Here is a tiny trained network, its code and every weight. The questions are about switching its units off for an input and a class, where a switched-off unit gives its printed mean instead of its output.

import numpy as np


def w(rows, s, z=0):
    codes = np.array(rows[::2]) - 128.0
    scale = np.full(codes.shape[1], s)
    scale[-1] = z or s
    return codes * scale


def f(y):
    return y / 2 * (1 + np.tanh(0.7978845608 * (y + 0.044715 * y**3)))


def log_softmax(a):
    a = a - a.max(-1, keepdims=True)
    return a - np.log(np.exp(a).sum(-1, keepdims=True))


def net(x, mask):
    res = np.array(x, float).reshape(1, 4) / 4 @ E
    y = f(res @ A[0][:, :-1].T + A[0][:, -1])
    res = res + np.where(mask, y, B[0][:, -1]) @ B[0][:, :-1]
    return log_softmax(res[-1] @ U[:, :-1].T + U[:, -1])


A, B = {}, {}
E = w([
[91,188,160,126,134],'x0',
[172,165,157,167,58],'x1',
[114,127,5,129,76],'x2',
[67,62,157,164,125],'x3',
],0.019)
A[0] = w([
[42,106,140,177,117,12],'N1',
[81,92,86,102,104,188],'N2',
[160,99,219,100,152,254],'N3',
[6,95,119,118,101,42],'N4',
[147,107,58,102,48,117],'N5',
[146,10,110,76,183,191],'N6',
],0.012,0.0029)
B[0] = w([
[72,247,31,130,81,201],'N1',
[129,41,152,106,213,208],'N2',
[183,54,210,69,93,248],'N3',
[54,75,110,236,120,224],'N4',
[165,72,27,185,161,220],'N5',
[56,200,123,37,90,252],'N6',
],0.012,0.014)
U = w([
[105,143,129,165,142,25],'0',
[123,111,129,178,109,25],'1',
[95,184,150,97,70,250],'2',
[76,161,158,130,220,125],'3',
[76,100,115,151,194,111],'4',
[81,77,102,253,73,127],'5',
[158,142,50,112,92,132],'6',
[162,75,177,125,155,70],'7',
],0.015,0.013)

Each question gives the input, the list of numbers given to net, and the class t.
The units are the neurons (one row each of A and B). Each row of codes is followed by its name. A weight is (code - 128) times the scale printed after its matrix; where a second scale follows, it is the last column's (A, B and U).
mask holds one flag per neuron, in row order. A switched-off neuron (its flag False) gives its mean, the last column of its row in B, instead of its output. The means were averaged over made-up inputs and are rounded, as every weight is.
A unit's drop is (log p(t) with every unit on - log p(t) with that unit switched off) / (log p(t) with every unit on - log p(t) with every unit switched off).
The circuit of an input: a set's keep is (log p(t) with only the set's units on - log p(t) with every unit switched off) / (log p(t) with every unit on - log p(t) with every unit switched off). Starting from all 6 units, units are removed one at a time, each time the one whose removal leaves the highest keep (on an exact tie, the one counted first), for as long as the keep stays at least 0.8.
circuit, biggest first: the units of the circuit, biggest drop first
most important unit: the unit with the biggest drop
k most important neurons: the k neurons with the biggest drops, biggest first
drop of u: that unit's drop, to one decimal
input [-1,-5,-7,8], class 2: most important unit => N6
input [-8,7,8,-1], class 5: 2 most important neurons => [N5, N6]
input [3,8,1,-5], class 6: circuit, biggest first => [N4, N6]
input [-1,3,-5,-7], class 7: 3 most important neurons => [N6, N1, N3]
input [1,-4,6,0], class 5: 3 most important neurons => [N4, N5, N3]
input [-7,0,-4,-3], class 2: 3 most important neurons => [N2, N6, N5]
input [7,-3,-6,5], class 2: 3 most important neurons => [N1, N5, N3]
input [5,6,6,-1], class 5: 4 most important neurons => [N6, N1, N5, N3]
input [-2,1,6,-1], class 5: 4 most important neurons => [N6, N5, N1, N3]
input [7,-2,-2,1], class 2: 2 most important neurons => [N2, N5]
input [2,1,-3,-3], class 7: 3 most important neurons => [N6, N1, N3]
input [-7,-4,2,4], class 4: 2 most important neurons => [N6, N2]
input [-8,-3,7,3], class 4: 3 most important neurons => [N2, N6, N1]
input [7,-1,-8,-7], class 7: most important unit => N3
input [-5,3,-4,0], class 7: 3 most important neurons => [N1, N6, N3]
input [-6,7,8,-4], class 5: 4 most important neurons => [N5, N6, N1, N3]
input [-6,7,-2,3], class 7: circuit, biggest first => [N4, N1]
input [3,8,-2,8], class 2: 2 most important neurons => [N5, N1]
input [-7,-2,5,0], class 4: drop of N1 => 0.6
input [-3,6,-7,8], class 7: drop of N3 => 2.1
input [-8,-4,3,5], class 4: drop of N2 => 1.1
input [2,-1,-5,2], class 7: drop of N3 => 0.6
input [7,-6,-8,1], class 7: most important unit => N3
